Each row has a hidden value; after the row comes its group, the name of the range that the value falls in. Each part has its own.
[ -70 -110  124   85  -12   13   40  140  167 -225  -71   48  119 -112
  -80    9 -245 -112   13  208  -21   -9  102   11   22 -155 -107  159
   65   92  -41   31   60   96   39  127]
Lq
[-115  -14  -75  281  -43 -122 -143  -92   17 -345 -117   10  234 -184
  100  171 -140  -63 -130   47   42  -55  -26  -84  240  -70   88  -18
  213 -193    6  289   85 -185  127   67]
Cf
[ -76   19 -129  209  107  175 -272   50  -70 -166 -126   53   -5   16
   49  115   31  -42   36  -29   66 -135 -204  -89  -41   61  -39   37
   80  -10  -41   46  161 -222   -6   34]
RZ
[ -59  -96  174  139  -29  -27   -3   42  203 -339  -57   30  168 -219
  -16   77 -269 -135   25  148  -89  -51   42   22  -17 -178  -86   88
   34   57  -25   90  137   98   34  154]
Cf
[  56 -106  -52   26  174  278 -259  -41 -116   18    8  -59 -106   82
  -62 -152 -114  -14    0  -74  114 -198 -106  -88  -51   59 -206  154
  161  186 -134 -201  130  -22  -23  -90]
HF
[ -80   28   79   41   35  107 -176  279  -63 -103 -175  236   -9   57
  -41  222   20   30    0   61  135  -12  -82  -50   34  -60  -51  139
  -23   70  -23  108   -5 -124   51  164]
CD
[ -18 -101   47   70  -22   26  -55   77   -1 -184  -80   10   85  -30
  -56   -5 -259  -54 -116  196  122  -34  109  -68  142 -103 -103  208
  214   99  -84   24   21   27   94   65]
QG
[ -48 -192  267   93   28   41  157  143  340 -240  -38    4   81 -178
 -122   -8 -320 -225  217  172 -219  -43   99   37 -206 -247 -133  128
 -109  180   -3   -8  183  227  -76  114]
CD
[-152 -127   18   13  128  293 -375  299 -125 -214 -191  196   26   57
    1  234   -9 -122   87   44  105  -25 -190   -7  -55  -13 -107  145
    6   66  -37  169  172 -194  -23  219]
CD
[   6 -141 -318    6  299  253 -162 -144   -5  313  238 -125  -41    7
 -185 -529  113  109  114 -331  -49 -253 -119   37  -62  176 -212   41
   44   38 -197 -361  104  -11 -128 -256]
HF
[-113  -76 -235   56  368  309 -333 -219   66  138  170  -26   -4  -54
  -93 -366  197   51  149 -459 -110 -247 -321  110  -33  235 -195 -200
    8  -97  -55 -226   84  -83  -86 -148]
Lq
[  88  378  538   -1 -131 -350  185  267  100  161 -166  520 -113  -20
 -128  467  173  409  -46 -186   85   -6   10 -120  136 -291  139  -25
 -394   79  120  166 -390   51  173  146]
Cf
[-121   58 -348  158  154   -5  -57 -205  206   91  227  -45  192 -241
  -83 -435  181  156  -14 -227 -102 -165  -92  167  120  167 -110 -124
   38 -222 -118 -224   -6  -30   16 -116]
RZ
[ -37   23   75  260   32   52  -83  -62  131 -295 -120  -14   27  -97
   49  113 -181 -119   19   75  -26 -121  -85  -85  -36  -58  -47   -5
  104   33   24   28  128  -30   46   36]
CD
[ -16 -203  -16  -47   50   97 -138  263 -198   42  -99   90   20   90
 -108   73 -116  -15   -2   54  165  -20   81 -126   81 -126  -36  312
   68  113 -128  137   89 -115  -10   26]
HF
[-162  -45 -327   15  373  251 -283 -196  161  220  285   11  102 -182
 -126 -494  330  137  170 -514 -178 -233 -313  251  -34  268 -213 -227
 -109 -188 -101 -284   68  -53 -106 -123]
RZ
[ 133  390  677   44 -102 -360  171  -59  171   59 -161  383 -152  -34
  -81  395  -42  339 -179 -217  113  -54   28 -170  299 -269   96 -175
 -153   77  224  100 -498  173  302   39]
QG
[ -68  -31  -57   66   -9   21  -35  343  -87   -1 -146  182   25   85
 -103  132   18   52    7  123  129   10   46 -100   58  -96   12  243
   -8   54  -86  123    5 -152   13   96]
Lq
[ -95 -257 -256  -95  313  190 -233 -177   14  254  261  -78  129 -124
 -168 -493   74   62   70 -402  -62 -172  -80  134  127  124 -183  -29
   57 -113 -146 -154   68  -10  -67 -187]
HF
[-121 -155 -156  136   89  174 -195  321 -114 -102 -156  107   41   52
  -32  175   36 -106  177   40   13  -50 -108  -95 -134  -55   17  202
  -59   19  -89  201  265 -266 -120   91]
RZ
[-104 -371  345   29  -39 -168  299  155  464 -286   56    8  319 -399
 -177  -32 -417 -260  255  141 -380   30  256  132 -124 -420  -64  132
 -205   70  -11  205  214  322 -101  179]
Cf
[ 106  -71 -212  162  -41   52   56  154 -136   37  -52 -115  -53  116
  -95 -128 -186   11  -67  266  174 -112  168 -217  -29  -59  -68  410
  208  208 -234 -156  143  -65  -22 -119]
HF
[  57   97  316   42  -11  -86  -31   30   -4  -28 -134  189  -73   27
  -63  211 -117  125 -108  -64  136  -66   13 -148  181 -156   -4   35
   29  102   54   81 -180   33  155   28]
QG
[ -15  180    0  140 -110 -125  112  274   38  -13 -128  203   20    8
  -81  123   35  164  -91  196  143    5   95  -80   93 -101   18  201
  -26   51  -72    1 -115  -60  103   94]
CD
[ -60 -123  190   91   59  116 -130   22  106 -293 -106   31   60  -76
  -20   83 -272 -163   14   94   -4  -63  -28  -24   19 -110 -128   63
  122  100   15   63   90   60   52  113]
Lq
[-117 -154 -150  203  -58 -137   53  178   43 -167  -68   28  243 -150
  -46   75  -97  -67   42  123  -51   -1  115  -66   76 -167  103  177
   26 -110  -92  277  169 -151  -24   64]
Cf
[ -62 -147  164  216  -80 -209  224  -18  351 -315   -3  -50  255 -329
  -54    9 -334 -166   78  153 -224  -32  177   11    2 -276    9   58
  -12  -21   -1  153  147  158    9   76]
Cf
[  60  -58  103   12  106  266 -313  -67 -106 -170  -63  -30  -80   48
    3  -32 -250  -56 -124   61  196 -160  -87  -75   33   27 -248  161
  267  226  -97 -173   78   43   87   18]
HF
[ -33  223   54  249 -119 -214   60    2  115 -188 -120  125  103 -131
   30  164  -57  115 -179  121  104  -33   47  -82  219  -91   62   12
   94  -82   20   84 -125  -56  194   64]
RZ
[ -77    0 -101  191  -83 -179   75  118    5  -92 -109   72  154  -48
  -51   77  -83   48 -118  141  104   18  144 -120  252 -119  100  140
  141 -101  -45  197  -55 -132  113   18]
Lq
[  48  226  -86  266  -78  -68   80  192   -4  -10 -139  112  -81   59
  -32  130   63  146  -32  149  115  -97   -1 -175  -50  -48   39  180
  -19   86  -88  -71    3 -133   38   -5]
RZ
[ -48 -228  127   30   91  130 -254  -17  -80 -224 -108   -1   73  -30
   -2  103 -288 -160  -39    0   87  -69  -17  -93  134 -109  -81  105
  210   56  -14  181  117  -40   60   46]
HF
[ -34  -91 -345  115  269   91  -86 -330  106  251  270 -169   64 -110
 -148 -554   99  120   49 -389 -114 -250  -96   47   92  176 -124 -121
  109 -135 -127 -279   30  -14  -55 -303]
QG
[ -72    5 -197  294   72   97 -227   45 -111 -164 -161   20   12   27
   69  177   32  -53   44  -31   57 -131 -176 -173  -20   26   67   45
   95  -69  -33  158  199 -310  -20  -18]
RZ

[ 341  300 -150  -61  380 -185   55  -52 -340 -449  141 -167 -141  -37
   74   -9    5  131   65 -109 -154  131  207 -233  -24   36   53  253
   26 -134  192 -107 -110  139  257  196]
RL
[ -68 -224   18   98  -68 -168   18   21  212  164  -99  -64   79  152
  215   19 -111   95   63   35  -65   51 -143   24   96  -73 -170  -20
 -290  120    8   41 -142 -104 -129 -172]
LL
[ 125 -287  -36 -119  -30 -350  -37   53  200  265  -77 -116 -140  -13
  350  142   72  -86  127  207 -213  -49 -195 -160   -6   16  -98  -26
  -82  145 -222   20 -122   59  -50  -29]
RL
[ -44  -82   71  153  -81  -79   56  111  186   24   96 -137  154  139
  232    4 -143  184   80   21   85  212  -25   17  147 -111 -119 -100
  -28  225   -3   51 -101  -48  -66 -308]
LC
[-165 -257  119   42 -215  -53  -64   96  316  374  -61  -50   24   38
  251   48  -20  -32   30  203  -54    6 -238   59  112  -18 -143  -72
  -26  232 -186  140  -74  -34 -145 -215]
LC
[-323  -85   82   39  -22  218 -129 -180  280  228    8  -76  -41 -124
   40   56  -14  -69 -124  119 -201 -137 -154  -54  107  126   62   78
  196  165 -129  346  -77   83  -77  144]
LL
[  -6 -155   44  117 -249 -247   -6  199  111  141   73 -123  117  254
  328   41  -35  121  117  170  -21  155 -164  117  203 -139 -242   28
 -258  138  -84  -27  -86 -119 -161 -332]
RL
[ -93   -1   44   -4 -227   47   39   26   29   67   54   99   97  126
   22  -86  -10   58  -79   13  177   32  -86  182   84   -3 -202 -142
  -53  -55    7   14   30  -99    9 -221]
Tg
[  50  -78    9  121 -106 -227   94  149  -45   22   80  -84   45  221
  256  -11  -23  181   53   69  -19  153  -65   80  234  -98 -217   -3
 -198   54   75  -44 -120 -106  -92 -274]
SF
[  48  170   49  -93   64  182  -83   63 -148  -14  -12   58 -176 -145
 -119 -119   19  -36 -124   55  -92   31  -19   84  -84   74  -24  143
  163 -118   35   51   21   85  153   95]
LC
[-255 -200  116   34 -226   84  -68   13  268  372  -75   30   12   18
  121   -6   -5  -49  -69  166  -48  -71 -241  126  117   34 -146  -61
  -14  125 -131  177  -46  -54 -136 -148]
SF
[-244 -194  140   53 -305  272 -124  109  318  244   43   51   78   18
 -162  -51 -228   73 -179   92    3  112 -165  255  -78 -111 -121 -189
   87  155 -157  247   31  -61 -144 -177]
CR
[ -65 -193  -74  -84  -63   97  -46 -162  283   64  -70   68   38   18
 -172  -26 -171   25 -129  -78  -48  -72 -108   39 -216   -9  -61 -182
 -125  -84  -78  142  -18  -21  -15   91]
HR
[  64  -41    5  -38   55   89  -30   23  229   21  -37  -47    6  -67
   17  -63 -117   32    6   -5   10   77  -36  -31 -161   -4    5  -95
   85   25  -77   69  -35   82   82  -32]
RL
[-357 -221   63   36 -402  214 -136  -70  339  349  -50  105  122  141
  -56  -41  -32  -48 -177  149  -40 -150 -326  285   68   11 -174  -60
 -182  -52 -182  243   34 -124 -202  -71]
Tg
[ -33   48  -47 -130  112  240  -10 -213  166   30  -83   71  -72 -158
  -92 -105   47  -94 -127  -44    3 -175  -59  -62 -128  194   75  -81
  176 -182  -40  144    1  132  169  198]
Tg
[ -46   74   64 -125  218   70  -17 -132   15  141 -137   17 -202 -270
  103  -18   89 -148  -24   31  -72 -125  -21 -179   -6  217   34   66
  254   67   22   85  -78  141  183  126]
LL
[-358  147   97  -68  112  418 -149 -323  104   -2  166  -25 -104 -329
 -257   69 -107  -60 -258  -38 -132  -97   67 -144  -32  180  164   27
  555  214  -52  404   -5  166  107  302]
SF
[ 149 -213  -35 -192   65 -266   19    1   64  238 -126   -3 -243 -120
  215   73   94 -113   39  124 -168  -97 -124 -163  -61   90  -95  -91
   27   56 -110   -6 -107   75   53   30]
SF
[-275   69  146 -144  -76  318 -136 -116   45  291  -12  113 -195 -281
  -91  -22  112 -206 -209  152  -77 -185 -129   35   24  223   -4   27
  411   60 -123  243   43  109   85  119]
GJ
[ -21  -34   54   -7  -45 -200  -34   51   21  158   45 -127  -67    7
  344   93  106  -40   97  190 -111    6 -113  -86  198   49 -103  126
   29  172  -96   34  -95   34  -13 -101]
RL
[  12   99   89  109  117  172   94   64  162 -119  -10  -35  151  -13
   21 -160 -231  185   30 -164  254  245  111   15  -54  -53  -29 -166
  118  107  138    7  -52   14  136 -254]
LC
[ -47 -122   -9   49  -44 -128   -5  -28   69 -140  274 -151   56   69
  -33  153 -285  238  -61  -60 -100  224   88  -80    5 -167  -76 -134
   66  301  -14  160  -96  -32  -81  -67]
CR
[ 136  115  -15 -121  208  -87  -12  -48  -89 -108   31  -70 -138 -152
   72   33  -23   -9   35  -25  -70   55   82 -191  -82   69    7   68
  160   72   26   -9  -65  120  195   84]
RL
[ 163   20  -83   54  -75   12  127   99  -18 -214  136   13  107  208
  -68 -148 -132  254  -72 -107  126  195   37  160  -27 -121 -142 -197
 -118 -193  101  -47  -13  -66   35 -189]
HR
[ -50  185  -37   39  134   51   48 -171  -93 -121   42  -46  -10   19
   96  -59   80   42  -37  -42  -38  -72   10  -62  179  136  -11  157
    3 -121  136   55  -81   38  107   85]
HR
[-134  -15   71  -46  -49  115  -11  -63   98  135   44   20  -55  -98
   25   -8   -3  -21  -96   50    8  -32  -58   -9   46   86  -53 -101
  222   94  -53  142  -25   44   41  -43]
GJ
[  51   70   -6  -66   97  100  -57  -23    3 -137  105  -46  -69 -109
 -139  -10 -156   79  -93  -51  -78  119   74  -50 -154  -18   23  -14
  182   48   -1  109  -20   88  116   92]
LC
[  61   47  -54 -118   29   62   56 -104   11 -124   95   53  -17  -46
 -112  -49  -70   62 -107 -108   96   26   64  -36 -120   41  -38 -204
  148  -73   18   45   10   46  153   18]
Tg
[ 247  227  -30 -169  282  -94   22  -14 -242 -232   38  -30 -173 -181
    4  -18  -36   15   36  -96   -4  118  176 -189 -153   62   -7   67
  184    4  115 -109  -40  127  301   76]
RL
[ 152  259   24  -85  148  246  -23   84 -198 -231   37   81 -112 -141
 -277 -190 -137   90 -142 -114   43  181  133   96 -224   -4  -12   23
  195 -152  147  -13   45   77  247   45]
LC
[  92   84   -3   30   43 -130  122   46 -149 -104   85  -32   -8   82
  145  -46   -9  139   18  -39   63  123   56   -7  138   -8 -146  -28
  -20   -2  145  -74  -83  -31   77 -174]
GJ
[ 173  103   61   96  -59  -52  166  293 -168  -34    1   45   26  162
  172 -219   10  183   36    8  204  235    1  210  151  -71 -237  -73
  -92 -120  189 -186  -43  -88   71 -408]
SF
[ -15 -201  -17  137 -120  -55  -17   75  350   48    5 -131  195  207
  146  -17 -197  168   67   26  -20  144 -129   72   -1 -151 -106  -74
 -252   75  -84   76  -92  -66 -135 -193]
RL
[ 284  254  -46 -154  301 -156   46   -2 -300 -280   87  -67 -181 -155
   57    1   -6   42   56  -85  -23  135  200 -217  -94   58   -6   96
  188    8  132 -126  -59  133  301   72]
RL
[ 230   33  -85  -22  125  -22   12   61    0 -251  -24  -15   41   68
 -140 -112 -259  187   -1 -167    8  215   81   40 -261 -135  -78  -29
 -201 -121  119  -83  -40  -18  118  -23]
RL
[ -76 -163  127  -29 -271  -23  -72  181  177  229   12   34   51   42
   53    6 -149   32   -7  108   81  151 -126  156  -58 -115 -220 -161
  -10  204 -139   31   14  -82  -63 -302]
RL
[-128  184  109  -18  -21   91   13  -23 -160   97   15   55  -85  -66
  113  -68  138  -53  -63   76   45  -51  -42   47  213  151 -116  108
  158   -2   81   27  -19   10  106  -83]
GJ
[ 234   23 -206 -105  326  -31   67 -220  -15 -437  118  -67  -45  -56
 -287    8 -309  223 -103 -313 -109  126  233 -212 -329  -64   73 -152
   15  -84  145   52  -91   82  177  260]
GJ
[  71 -355  -39  -66 -359 -187   59  139  249  198  -71  135  133  257
   33  -55 -140   98  -17   16  163   80 -194  231 -132 -164 -323 -386
 -361  -69 -109  -73   11 -190 -112 -336]
Tg
[-242 -256   31  120 -412  173 -118   80  276  250   17   51  122  243
 -107  -70 -128  102 -188  149 -128    0 -302  373   56 -127 -206  -44
 -284  -88 -134  217    3 -162 -281 -126]
GJ

[  66 -286   13  -44  -12  -59 -296  206 -406 -163 -112  -83  249  247
   21  233  335  129 -128  -18 -123 -160  -47  -83  249 -229   13  -50
   -5  205  -59 -262  341  112  -48  -53]
Mc
[  95  -77 -119  -31 -105  183 -141  220   15 -195 -207   12  284   38
 -263  282   -8  -97  123   99 -167  -17  203  -50  206 -137  -46  174
  109  100  -33 -318    0   18  -13  -50]
RR
[-233   64 -162   82  131 -179 -210   34 -244   16  137  -18  -28  170
  224  -87   -8   46 -293 -154 -164   -1   41   -4 -129  222   20 -286
  -97  183 -149  328 -205  144 -109   65]
LF
[-315    9 -265  140  264 -169 -230  120 -289   39   83  -90  -82  306
  187   80  -33  183 -331 -178 -339  -76   20   -9   26  189  -48 -310
 -169  331  -42  298 -189  272 -157   85]
JN
[  78  -89 -147  -66 -125  244  -88  213 -109 -250 -160  -46  325   66
 -195  382   30  -54  -13  197 -302   12  181 -199  367 -339 -179  144
  126  136  -21 -266  202  126 -209 -116]
JN
[  83  123  149   18   43 -238  -35  -61   94    9    9  194  -58    7
  397 -374 -142 -219   64   42  454  106   77  104 -232  223  -10 -124
   42 -292 -124   83 -111  -70  124  -45]
Dp
[  95 -224   35  -37   24 -134 -327  164 -261 -134 -149   40  260  238
   35   98  237   28   23 -134   98 -131 -126   78  156    7  145  -75
   39  102 -113 -269  164  -19  127   33]
RR
[  47 -117 -168    8  -20  199  -94  243  -71 -147 -182  -82  221  132
 -217  399   -3   31   13  175 -346  -51  155 -126  381 -261 -171  149
   49  162   87 -260  139  171 -159  -96]
Hd
[  48  217   25  -47  -51 -127  -30 -110   92  -71   65  221   99  -43
  324 -306 -203 -309    5   33  346  203   22   38 -136  221   -1 -150
  149 -272 -224  189 -147  -93    6  -19]
Dp
[ 219  -51   12   12  -47  165  -51   83   81   16   -2   69  437   30
 -110   76 -101 -207  151  -58  -40  -18 -200  -19  362  118   62  118
  244 -275  -56  -83   32  -48   52  -36]
RR
[ 159    2 -209   30  -98  161  -87   58   51   66   12  -57  307   42
 -245  254 -123 -115   14   83 -272  -22 -132  -60  435   68   -2  130
  172 -115   71  -11  -21   28  -68  -81]
Dp
[  -5   43  196   46 -192   77  141  -13  172   79   -9   19 -119 -160
 -158 -247   59  -48   50  654  -98  157  299  161 -395 -207  -41  273
 -156 -100  235  140   36   27 -197 -102]
Hd
[-243   90 -237   56  168 -181 -231   22 -270  -22  131   10   36  235
  273  -22  -57   34 -310 -213 -157   23  -71  -24   24  242    0 -361
  -38  187 -181  339 -180  157 -139   87]
Mc
[  41  199  130   14   71 -159   80  -87  243    4  -58  270  -69   16
  335 -365 -245 -228  173  226  422  230   20  201 -162  153  -64  -71
   51 -331   -8  123  -94  -56   19  -13]
MH
[ 113 -156   -4  -33  -25  -85 -196  125 -180 -105 -166   -5  118  185
   11  154  178   55    4  161   15  -52   -9   23  207 -184  -34   13
    3   66   55 -248  247   55  -26  -78]
Mc
[ -51   15  134  102  -24 -122   30   -4  135  156  -67   27 -263    5
  -59 -244   55   65   62  517    0   82  186  293 -370  -43   11  141
 -241  -29  292  122  -41   44  -71  -36]
MH
[  46  -72  325   49  -99  -62   68   18   22   77   -5   23 -124  -67
   56 -316  177    1   27  482   78   57  226  138 -395 -188  -18  167
 -168 -137  160   58  157   33  -85 -111]
JN
[  60  -59  383   52 -125   11  127    8   65   92   45   35  -59 -128
   41 -372  151  -55   43  479   61   74  222  115 -422 -174   -6  208
 -131 -213  131  107  151   22 -100 -115]
Hd
[-243  -37  -86   74  122 -101 -187  103 -315  -29  109  -59   23  191
  175  -32   91  105 -309  -92 -260  -42   72  -44 -111   65   -7 -225
 -132  249 -120  258  -57  202 -172   50]
JN
[-256   47 -191   96  190 -154 -173   63 -204   18   63  -21  -59  239
  189   -8  -44  103 -253  -61 -213    1    5   37  -22  156  -32 -259
 -129  221  -37  285 -146  200 -155   72]
Hd
[  76  101  229   -2   50 -158  -17  -39  110  -35   10  265   91   -3
  366 -421 -121 -264  138  -32  465  133   -5  137 -234  237   58 -111
  100 -336 -197   81  -97 -111  132   18]
RR
[-360   13 -268  110  203 -116 -289  109 -348   -1  157  -67   75  267
  131   38    6  121 -375 -318 -388  -67  -39  -15  -45  285   79 -346
 -117  366 -191  386 -263  214 -150  162]
MH
[-279   35 -252  110  138 -178 -275   67 -295   44  138  -89  -49  204
  122    7   26  118 -352 -187 -305  -58   53   -2 -112  246   49 -287
 -145  305 -115  337 -259  175 -113   86]
LF
[-322   69 -321   60  100 -135 -276   37 -332  -12  147  -74   21  225
   91   67   29  114 -399 -128 -378    8  -28  -14  -23  185   43 -316
 -114  354 -125  391 -203  187 -226  107]
Mc
[ 215    4 -122   20  -66   69  -86   12   72   86   16    5  297   58
 -106  133 -137 -163   56   35  -68  -22 -216  -11  410  150   32   82
  197 -232   40  -17    4  -23   19  -76]
Dp
[ 102 -194 -110   46  -40   73 -216  254 -148  -73 -131 -144  167  111
 -191  311  101   43  -31    7 -254 -188  214 -121  209 -105  -49  130
    0  168   20 -296   48  111   31 -104]
Dp
[-233   72 -188  102  164 -192 -216   30 -231   49  146  -21  -35  192
  233  -76  -42   51 -290 -193 -167  -13   -1    2  -85  275   22 -304
  -90  166 -134  347 -236  149  -91   71]
LF
[  76  118  194   40   34 -148   52  -42  127   32   30  168  -63  -41
  346 -372 -132 -200   76  133  346  125  136   66 -242  123  -68  -50
   30 -323  -68  112  -73  -27   46  -81]
LF
[  28  -64  305  142  -23  -95   32   31  136  218    8   24 -170  -62
  -41 -372  107    7  112  344   66   -8  183  267 -471   61  104  190
 -203 -165  203  100  -69  -10   70  -38]
RR
[ -18  164   49   46   70 -165   -2  -42  201   29  -67  203 -101   36
  198 -288 -191 -153  134  180  284  167   66  229 -209  197   -5  -59
  -16 -186   19  117 -191  -42   43   23]
RR
[-224   95 -226   90  109 -161 -233   20 -209   44  169  -30    6  147
  170  -66  -68    4 -302 -214 -192  -13   23   -9 -112  324   63 -281
  -66  176 -175  363 -301  117  -74   79]
Dp
[-256   60 -224   87  175 -178 -214   48 -253   16  101  -30  -43  236
  209   -5  -28   94 -299 -129 -216   -5   -8    6  -21  193  -14 -304
 -109  233  -92  315 -175  187 -147   73]
Mc
[ 136 -236  130  -32  -68  -13 -135  166 -184 -109 -174  -33  137  140
  -43  124  267   79   30  271  -24  -76   58   14  131 -315  -40  120
  -38   56  100 -297  360   73  -55 -107]
JN
[  38 -180  -87  -16   80 -161 -355  155 -259 -105 -145   28  228  298
   29  163  164   60  -15 -180   31 -127 -183   95  240   84  134 -140
   30  158  -89 -206   88   15  106   65]
RR
[  16   28  232   31 -172   12  117  -29  146   77  -20   49 -121 -126
  -85 -287   85  -49   64  623    4  153  234  191 -390 -186  -15  228
 -148 -130  217  121   77    5 -156  -92]
Hd
